Below is a small trained network, with its code and all its weights. Each question gives an input and a class and asks what happens when units are switched off, that is, made to give their printed mean instead of their output.

import numpy as np


def w(rows, s, z=0):
    codes = np.array(rows[::2]) - 128.0
    scale = np.full(codes.shape[1], s)
    scale[-1] = z or s
    return codes * scale


def norm(h):
    return h / np.sqrt((h * h).mean(-1, keepdims=True) + 1e-5)


def f(y):
    return y / 2 * (1 + np.tanh(0.7978845608 * (y + 0.044715 * y**3)))


def log_softmax(a):
    a = a - a.max(-1, keepdims=True)
    return a - np.log(np.exp(a).sum(-1, keepdims=True))


def net(x, mask):
    res = np.array(x, float).reshape(1, 5) / 4 @ E
    u = 0
    for l in range(3):
        y = f(norm(res) @ A[l][:, :-1].T + A[l][:, -1])
        res = res + np.where(mask[u : u + 8], y, B[l][:, -1]) @ B[l][:, :-1]
        u += 8
    return log_softmax(norm(res)[-1] @ U[:, :-1].T + U[:, -1])


A, B = {}, {}
E = w([
[156,41,35,186,93,15,187,108,59,187,113],'x0',
[177,243,59,57,221,162,47,184,52,175,112],'x1',
[169,97,125,215,172,7,39,221,101,34,54],'x2',
[173,198,155,194,3,179,67,70,43,100,105],'x3',
[168,106,205,136,154,131,230,188,140,136,121],'x4',
],0.0032)
A[0] = w([
[201,195,116,34,165,168,90,119,77,243,78,97],'0.n0',
[74,24,48,147,164,41,121,78,176,133,129,166],'0.n1',
[176,113,105,185,48,136,75,143,160,59,130,7],'0.n2',
[50,154,144,152,151,215,119,157,182,113,42,105],'0.n3',
[111,27,204,143,161,51,224,194,185,90,142,55],'0.n4',
[118,43,35,252,134,51,231,82,123,141,216,56],'0.n5',
[94,77,173,100,24,138,146,55,79,80,126,192],'0.n6',
[71,52,17,177,128,3,246,119,208,173,210,25],'0.n7',
],0.0032,0.0018)
B[0] = w([
[127,236,45,125,158,167,173,117,149,185,78,234],'0.n0',
[217,97,145,83,159,120,14,144,33,174,44,240],'0.n1',
[159,137,93,144,176,181,29,132,152,47,81,138],'0.n2',
[192,109,111,146,112,91,120,115,107,175,129,148],'0.n3',
[119,145,31,119,28,119,239,192,136,124,105,241],'0.n4',
[162,157,116,55,162,88,128,80,103,143,15,250],'0.n5',
[143,103,180,96,192,140,41,116,202,131,117,227],'0.n6',
[237,126,175,40,3,111,135,65,115,184,26,249],'0.n7',
],0.004,0.0021)
A[1] = w([
[123,25,197,193,73,29,105,88,185,87,108,134],'1.n0',
[193,203,100,102,122,180,187,150,121,124,83,137],'1.n1',
[125,131,146,245,100,108,74,38,95,9,136,39],'1.n2',
[143,158,115,111,189,184,190,119,134,105,179,29],'1.n3',
[161,122,37,97,133,18,119,220,81,102,61,219],'1.n4',
[121,124,227,127,98,192,98,94,219,184,214,99],'1.n5',
[123,176,209,252,61,72,51,109,146,72,113,8],'1.n6',
[158,112,132,145,124,117,236,208,128,147,127,75],'1.n7',
],0.0038,0.0013)
B[1] = w([
[161,207,48,87,188,197,138,184,61,253,127,190],'1.n0',
[95,131,72,111,143,195,136,116,181,139,185,177],'1.n1',
[108,189,155,163,170,155,106,127,234,81,47,168],'1.n2',
[140,171,111,195,149,86,99,136,82,226,105,133],'1.n3',
[71,73,202,151,102,145,116,52,129,105,186,253],'1.n4',
[123,19,146,140,63,165,149,50,43,86,188,172],'1.n5',
[201,168,85,172,153,166,58,137,137,46,51,168],'1.n6',
[48,133,140,124,100,161,164,185,207,78,107,152],'1.n7',
],0.0043,0.0047)
A[2] = w([
[133,148,29,151,92,147,32,72,57,143,132,151],'2.n0',
[108,145,86,73,129,136,182,107,159,220,208,70],'2.n1',
[153,110,165,117,92,185,140,102,98,123,153,103],'2.n2',
[103,214,163,110,190,110,95,194,145,182,172,169],'2.n3',
[138,141,161,113,77,143,191,200,204,104,88,160],'2.n4',
[162,166,107,185,129,165,82,142,162,78,63,9],'2.n5',
[109,72,163,177,177,42,99,148,81,116,144,4],'2.n6',
[121,254,128,151,178,146,181,102,121,197,178,29],'2.n7',
],0.0051,0.0011)
B[2] = w([
[119,141,185,177,131,68,255,202,180,86,204,255],'2.n0',
[161,149,162,200,138,192,10,177,102,87,79,220],'2.n1',
[34,80,163,112,178,158,123,136,64,45,208,163],'2.n2',
[137,72,66,37,26,129,103,67,109,203,215,174],'2.n3',
[36,222,73,158,128,68,137,159,251,144,134,173],'2.n4',
[208,163,194,199,211,162,136,49,202,210,55,200],'2.n5',
[28,9,77,157,103,214,77,184,97,19,66,150],'2.n6',
[184,183,48,86,217,112,152,202,4,136,107,194],'2.n7',
],0.004,0.0042)
U = w([
[143,192,107,204,129,28,200,126,76,98,205,5],'0',
[191,66,126,40,36,50,166,55,86,213,18,209],'1',
[77,75,86,49,148,95,25,141,147,117,207,36],'2',
[36,138,118,108,79,101,226,219,254,117,113,108],'3',
[75,94,216,108,74,224,139,32,100,81,229,114],'4',
[76,30,103,192,133,94,79,181,53,37,69,82],'5',
[216,210,181,221,168,163,60,88,198,98,41,191],'6',
[156,231,42,66,174,209,122,182,35,194,176,174],'7',
],0.0088,0.0024)

Each question gives the input, the list of numbers given to net, and the class t.
The units are the neurons (one row each of A and B). Each row of codes is followed by its name. A weight is (code - 128) times the scale printed after its matrix; where a second scale follows, it is the last column's (A, B and U).
mask holds one flag per neuron, layer by layer. A switched-off neuron (its flag False) gives its mean, the last column of its row in B, instead of its output. The means were averaged over made-up inputs and are rounded, as every weight is.
A unit's drop is (log p(t) with every unit on - log p(t) with that unit switched off) / (log p(t) with every unit on - log p(t) with every unit switched off).
The circuit of an input: a set's keep is (log p(t) with only the set's units on - log p(t) with every unit switched off) / (log p(t) with every unit on - log p(t) with every unit switched off). Starting from the 12 units with the biggest drops (on a tie, the unit counted first), units are removed one at a time, each time the one whose removal leaves the highest keep (on an exact tie, the one counted first), for as long as the keep stays at least 0.8.
units of the circuit, in order: the units of the circuit, biggest drop first
k most important neurons: the k neurons with the biggest drops, biggest first
top k neurons in layer l: the k neurons of layer l with the biggest drops, biggest first
input [3,-6,8,-8,2], class 1: 2 most important neurons : 0.n7, 0.n1
input [1,-7,-2,3,3], class 1: units of the circuit, in order : 1.n4, 2.n0
input [5,-8,-8,-5,7], class 1: top 3 neurons in layer 0 : 0.n7, 0.n5, 0.n1
input [7,7,-1,7,-5], class 0: most important neuron : 2.n0
input [-7,1,2,-5,1], class 2: units of the circuit, in order : 2.n3, 0.n7
input [-8,-1,1,-3,5], class 3: units of the circuit, in order : 2.n4, 0.n4
input [5,5,4,-2,4], class 5: units of the circuit, in order : 2.n6, 1.n4
input [0,-7,2,-2,2], class 1: 2 most important neurons : 0.n7, 0.n1
input [0,0,-2,5,-7], class 6: 3 most important neurons : 1.n2, 1.n4, 2.n5
input [1,-2,-4,7,-6], class 6: 4 most important neurons : 1.n2, 1.n6, 1.n4, 2.n5
input [1,0,3,-3,3], class 3: 2 most important neurons : 0.n4, 1.n7
input [-7,5,2,6,5], class 7: top 2 neurons in layer 1 : 1.n1, 1.n2
input [-5,1,3,-5,-2], class 2: 2 most important neurons : 2.n3, 1.n5
input [4,-6,-1,-8,6], class 1: 3 most important neurons : 0.n7, 0.n1, 0.n5
input [-7,-6,2,-3,-2], class 3: 2 most important neurons : 0.n4, 1.n4
input [-5,-5,7,-1,7], class 3: units of the circuit, in order : 0.n4
input [6,-6,1,7,1], class 6: top 2 neurons in layer 1 : 1.n2, 1.n6
input [1,3,1,-3,-5], class 2: top 4 neurons in layer 1 : 1.n0, 1.n5, 1.n6, 1.n4
input [-3,5,5,-5,-5], class 2: 2 most important neurons : 2.n3, 1.n0
input [-7,-8,0,0,-7], class 6: top 2 neurons in layer 2 : 2.n5, 2.n3
